Below is a small trained network, with its code and all its weights. Each question gives an input and a class and asks what happens when units are switched off, that is, made to give their printed mean instead of their output.

import numpy as np


def w(rows, s, z=0):
    codes = np.array(rows[::2]) - 128.0
    scale = np.full(codes.shape[1], s)
    scale[-1] = z or s
    return codes * scale


def norm(h):
    return h / np.sqrt((h * h).mean(-1, keepdims=True) + 1e-5)


def f(y):
    return y / 2 * (1 + np.tanh(0.7978845608 * (y + 0.044715 * y**3)))


def log_softmax(a):
    a = a - a.max(-1, keepdims=True)
    return a - np.log(np.exp(a).sum(-1, keepdims=True))


def net(x, mask):
    res = np.array(x, float).reshape(1, 5) / 4 @ E
    u = 0
    for l in range(4):
        y = f(norm(res) @ A[l][:, :-1].T + A[l][:, -1])
        res = res + np.where(mask[u : u + 4], y, B[l][:, -1]) @ B[l][:, :-1]
        u += 4
    return log_softmax(norm(res)[-1] @ U[:, :-1].T + U[:, -1])


A, B = {}, {}
E = w([
[228,77,80,143,164],'x0',
[52,52,99,137,127],'x1',
[157,54,90,159,187],'x2',
[186,255,190,121,153],'x3',
[105,115,219,158,185],'x4',
],0.0051)
A[0] = w([
[147,17,221,171,206,55],'0.n1',
[232,44,211,122,174,4],'0.n2',
[81,134,187,198,92,146],'0.n3',
[133,2,184,121,141,38],'0.n4',
],0.0055,0.0011)
B[0] = w([
[109,200,129,212,110,255],'0.n1',
[86,117,87,231,180,193],'0.n2',
[54,193,30,2,171,177],'0.n3',
[175,135,67,122,166,214],'0.n4',
],0.0062,0.0023)
A[1] = w([
[152,59,2,116,91,104],'1.n1',
[231,199,100,140,160,23],'1.n2',
[126,185,71,190,110,136],'1.n3',
[96,47,115,85,154,2],'1.n4',
],0.006,0.00089)
B[1] = w([
[109,29,188,116,2,252],'1.n1',
[180,167,183,81,139,211],'1.n2',
[153,111,221,96,120,186],'1.n3',
[138,189,193,161,156,148],'1.n4',
],0.0087,0.0028)
A[2] = w([
[211,151,216,185,216,254],'2.n1',
[78,22,124,79,134,34],'2.n2',
[173,84,126,169,67,70],'2.n3',
[254,155,185,39,115,41],'2.n4',
],0.008,0.002)
B[2] = w([
[157,189,2,72,17,254],'2.n1',
[217,180,174,47,104,180],'2.n2',
[97,120,196,136,46,165],'2.n3',
[206,133,145,9,212,225],'2.n4',
],0.0065,0.0053)
A[3] = w([
[171,231,97,107,116,252],'3.n1',
[178,2,249,154,59,118],'3.n2',
[131,104,84,87,63,115],'3.n3',
[16,148,155,32,122,150],'3.n4',
],0.0084,0.0031)
B[3] = w([
[91,23,106,191,135,254],'3.n1',
[3,6,178,75,22,234],'3.n2',
[173,84,223,105,152,178],'3.n3',
[124,185,193,184,213,227],'3.n4',
],0.0069)
U = w([
[212,159,117,19,118,212],'0',
[105,113,2,228,101,11],'1',
[52,16,209,82,1,240],'2',
[17,184,215,190,194,12],'3',
],0.012,0.0012)

Each question gives the input, the list of numbers given to net, and the class t.
The units are the neurons (one row each of A and B). Each row of codes is followed by its name. A weight is (code - 128) times the scale printed after its matrix; where a second scale follows, it is the last column's (A, B and U).
mask holds one flag per neuron, layer by layer. A switched-off neuron (its flag False) gives its mean, the last column of its row in B, instead of its output. The means were averaged over made-up inputs and are rounded, as every weight is.
A unit's drop is (log p(t) with every unit on - log p(t) with that unit switched off) / (log p(t) with every unit on - log p(t) with every unit switched off).
The circuit of an input: a set's keep is (log p(t) with only the set's units on - log p(t) with every unit switched off) / (log p(t) with every unit on - log p(t) with every unit switched off). Starting from the 12 units with the biggest drops (on a tie, the unit counted first), units are removed one at a time, each time the one whose removal leaves the highest keep (on an exact tie, the one counted first), for as long as the keep stays at least 0.8.
circuit, biggest first: the units of the circuit, biggest drop first
most important unit: the unit with the biggest drop
k most important neurons: the k neurons with the biggest drops, biggest first
top k neurons in layer l: the k neurons of layer l with the biggest drops, biggest first
drop of u: that unit's drop, to one decimal
input [-4,-5,-4,1,-3], class 0: 4 most important neurons => [2.n4 3.n2 0.n2 0.n1]
input [-8,4,-7,-2,-6], class 3: 2 most important neurons => [3.n4 3.n2]
input [-1,5,3,8,1], class 0: 3 most important neurons => [2.n1 3.n2 1.n2]
input [2,5,1,8,7], class 1: most important unit => 2.n1
input [3,5,-4,6,6], class 1: 2 most important neurons => [2.n1 3.n2]
input [0,-1,-4,1,-1], class 0: 3 most important neurons => [2.n4 3.n2 1.n1]
input [-5,0,7,-6,8], class 1: top 2 neurons in layer 0 => [0.n1 0.n4]
input [-5,7,8,7,4], class 1: 2 most important neurons => [1.n1 2.n1]
input [-8,-3,-7,-8,-5], class 3: top 2 neurons in layer 2 => [2.n1 2.n3]
input [-5,3,-5,-3,-4], class 3: circuit, biggest first => [3.n4 3.n2]
input [2,8,-2,5,5], class 1: 3 most important neurons => [1.n1 0.n1 2.n1]
input [-1,-1,7,5,8], class 1: drop of 2.n1 => 0.2
input [6,5,4,8,6], class 1: drop of 2.n1 => 0.1
input [7,6,0,7,-8], class 2: circuit, biggest first => [1.n1]
input [-6,-8,1,-5,8], class 3: drop of 0.n3 => 0.2
input [-2,-6,-7,6,3], class 0: drop of 3.n2 => 0.1
